Below is a small trained network, with its code and all its weights. Each question gives an input and a target symbol and asks what happens when units are switched off, that is, made to give their printed mean instead of their output.

import numpy as np


def w(rows, s, z=0):
    codes = np.array(rows[::2]) - 128.0
    scale = np.full(codes.shape[1], s)
    scale[-1] = z or s
    return codes * scale


def f(y):
    return y / 2 * (1 + np.tanh(0.7978845608 * (y + 0.044715 * y**3)))


def softmax(a):
    e = np.exp(a - a.max(-1, keepdims=True))
    return e / e.sum(-1, keepdims=True)


def log_softmax(a):
    a = a - a.max(-1, keepdims=True)
    return a - np.log(np.exp(a).sum(-1, keepdims=True))


def net(x, mask):
    ids = ['ΨΩαγελμτ'.index(c) for c in x.split()]
    T = len(ids)
    res = E[ids] + P[:T]
    r = res
    for j in range(2):
        rows = slice(2 * j, 2 * j + 2)
        q, k, v = (r @ M[0][rows].T for M in (Q, K, V))
        z = softmax(np.where(np.tri(T) > 0, q @ k.T / 2**0.5, -1e9)) @ v
        o = O[0][rows]
        res = res + np.where(mask[j], z, o[:, -1]) @ o[:, :-1]
    y = f(res @ A[0][:, :-1].T + A[0][:, -1])
    res = res + np.where(mask[2:18], y, B[0][:, -1]) @ B[0][:, :-1]
    return log_softmax(res[-1] @ U[:, :-1].T + U[:, -1])


Q, K, V, O, A, B = {}, {}, {}, {}, {}, {}
E = w([
[192,197,97,41,96],'Ψ',
[219,154,82,154,76],'Ω',
[92,142,131,88,151],'α',
[84,99,87,173,128],'γ',
[87,219,81,2,126],'ε',
[94,118,31,191,99],'λ',
[180,190,129,73,130],'μ',
[163,121,132,152,128],'τ',
],0.017)
P = w([
[76,134,235,148,68],'0',
[196,38,64,48,14],'1',
[38,125,78,63,38],'2',
[123,146,147,154,227],'3',
[200,23,63,50,28],'4',
[180,245,21,125,137],'5',
[121,130,161,141,228],'6',
[216,25,61,50,25],'7',
[189,229,27,149,119],'8',
[123,130,165,147,223],'9',
[203,28,59,49,30],'10',
[204,214,36,169,117],'11',
[120,125,166,138,224],'12',
[207,30,58,47,31],'13',
],0.012)
Q[0] = w([
[176,24,84,75,180],'H0',
[65,164,245,151,204],'H0',
[132,79,87,116,198],'H1',
[72,228,173,204,158],'H1',
],0.011)
K[0] = w([
[164,112,162,247,87],'H0',
[143,154,101,115,212],'H0',
[148,137,172,139,157],'H1',
[142,119,61,123,193],'H1',
],0.014)
V[0] = w([
[124,25,73,111,90],'H0',
[130,123,166,186,100],'H0',
[131,15,201,148,134],'H1',
[162,217,255,207,158],'H1',
],0.0099)
O[0] = w([
[209,122,156,184,112,255],'H0',
[92,194,166,147,94,120],'H0',
[104,28,95,2,177,41],'H1',
[191,139,51,180,249,103],'H1',
],0.0098,0.0051)
A[0] = w([
[159,132,71,129,247,77],'N0',
[133,99,130,218,164,181],'N1',
[142,188,98,161,212,207],'N2',
[94,82,167,188,167,70],'N3',
[129,147,108,73,88,97],'N4',
[42,126,108,192,167,72],'N5',
[194,126,187,85,100,166],'N6',
[179,90,80,115,189,202],'N7',
[78,110,210,154,202,49],'N8',
[150,67,107,97,152,26],'N9',
[110,59,124,76,85,92],'N10',
[29,151,117,158,211,1],'N11',
[60,193,209,113,245,40],'N12',
[52,117,100,102,110,224],'N13',
[134,88,51,203,90,14],'N14',
[120,173,174,174,136,109],'N15',
],0.016,0.0069)
B[0] = w([
[106,130,208,136,29,219],'N0',
[190,118,106,134,93,227],'N1',
[67,120,194,149,100,227],'N2',
[186,60,110,194,148,144],'N3',
[123,72,158,164,167,192],'N4',
[30,101,78,40,126,158],'N5',
[65,144,119,139,149,241],'N6',
[136,61,91,125,183,253],'N7',
[126,206,251,189,228,151],'N8',
[209,234,156,56,93,175],'N9',
[135,220,143,99,172,172],'N10',
[194,254,49,174,194,157],'N11',
[231,43,86,25,130,180],'N12',
[175,114,121,176,120,179],'N13',
[74,151,164,87,177,247],'N14',
[152,63,125,66,145,204],'N15',
],0.0099,0.011)
U = w([
[37,208,229,98,150,229],'Ψ',
[194,224,135,160,39,203],'Ω',
[123,191,187,79,213,56],'α',
[128,116,89,193,175,180],'γ',
[184,114,67,90,78,72],'ε',
[43,50,99,93,109,174],'λ',
[94,113,215,12,93,2],'μ',
[120,79,254,150,164,44],'τ',
],0.0073,0.0054)

Each question gives the input, a string of symbols that net reads in full, and the target symbol t.
The units are the heads (2 rows each of Q, K, V and O) and the neurons (one row each of A and B). Each row of codes is followed by its name. A weight is (code - 128) times the scale printed after its matrix; where a second scale follows, it is the last column's (O, A, B and U).
mask holds one flag per unit, heads first, then neurons. A switched-off unit (its flag False) gives its mean, the last column of its rows in O or B, instead of its output. The means were averaged over made-up inputs and are rounded, as every weight is.
A unit's drop is (log p(t) with every unit on - log p(t) with that unit switched off) / (log p(t) with every unit on - log p(t) with every unit switched off).
The circuit of an input: a set's keep is (log p(t) with only the set's units on - log p(t) with every unit switched off) / (log p(t) with every unit on - log p(t) with every unit switched off). Starting from the 12 units with the biggest drops (on a tie, the unit counted first), units are removed one at a time, each time the one whose removal leaves the highest keep (on an exact tie, the one counted first), for as long as the keep stays at least 0.8.
circuit, biggest first: the units of the circuit, biggest drop first
unit that matters most: the unit with the biggest drop
k most important neurons: the k neurons with the biggest drops, biggest first
heads that matter: for each layer, one digit per head in row order, 1 if its drop is at least 0.15 and else 0, layers parted by /
drop when u is switched off: that unit's drop, to one decimal
input α Ω γ τ γ Ψ, target Ψ: unit that matters most -> N6
input α Ω γ λ τ γ α, target α: circuit, biggest first -> [N8 N11 N12]
input μ γ α α α α γ λ τ α τ, target τ: heads that matter -> 11
input ε μ λ, target Ψ: heads that matter -> 01
input γ μ λ ε ε Ω μ τ Ψ τ ε, target α: heads that matter -> 01
input τ τ Ψ τ γ μ γ τ λ, target Ψ: 4 most important neurons -> [N14 N12 N13 N7]
input Ω λ α γ ε γ γ λ τ γ τ Ω μ Ψ, target λ: heads that matter -> 11
input λ τ τ ε Ω α α τ, target Ψ: heads that matter -> 01
input τ α λ τ λ α Ω μ λ λ τ, target μ: 3 most important neurons -> [N0 N9 N7]
input α γ Ψ τ α τ γ τ γ γ μ ε λ α, target ε: 2 most important neurons -> [N7 N9]
input γ Ψ τ α γ γ τ α τ α λ, target α: 2 most important neurons -> [N10 N14]
input ε λ τ τ τ α γ λ ε γ, target γ: circuit, biggest first -> [N11 N3]
input τ γ τ Ω γ τ γ τ Ψ λ μ λ μ, target μ: heads that matter -> 10
input λ Ω γ Ω τ τ μ γ Ψ γ Ψ Ψ τ μ, target Ψ: circuit, biggest first -> [H1 N6 N10]
input λ α γ τ γ τ τ α α ε γ α τ α, target Ψ: unit that matters most -> N10
input γ γ ε Ψ τ, target α: 2 most important neurons -> [N10 N9]
input μ γ α γ λ τ μ τ Ω μ Ψ, target τ: circuit, biggest first -> [N7 H1 N0 N2]
input Ψ λ γ α, target α: circuit, biggest first -> [N11 H0]
input τ λ ε ε μ Ω, target Ψ: circuit, biggest first -> [N6 N1 H1]
input Ψ τ Ψ γ γ, target γ: most important neuron -> [N0]
input ε τ α γ μ, target Ω: 2 most important neurons -> [N7 N2]
input γ τ γ ε, target ε: circuit, biggest first -> [N12 N14]
input τ μ τ τ τ Ω ε λ γ τ λ, target μ: circuit, biggest first -> [H1 N0 N14]
input λ α Ψ τ γ, target Ψ: circuit, biggest first -> [N10 N14 N12]
input μ μ γ μ μ ε Ψ ε τ ε Ψ τ ε τ, target τ: 2 most important neurons -> [N7 N0]
input λ ε μ Ω ε γ α τ τ ε Ψ τ τ μ, target Ψ: drop when H1 is switched off -> 0.3
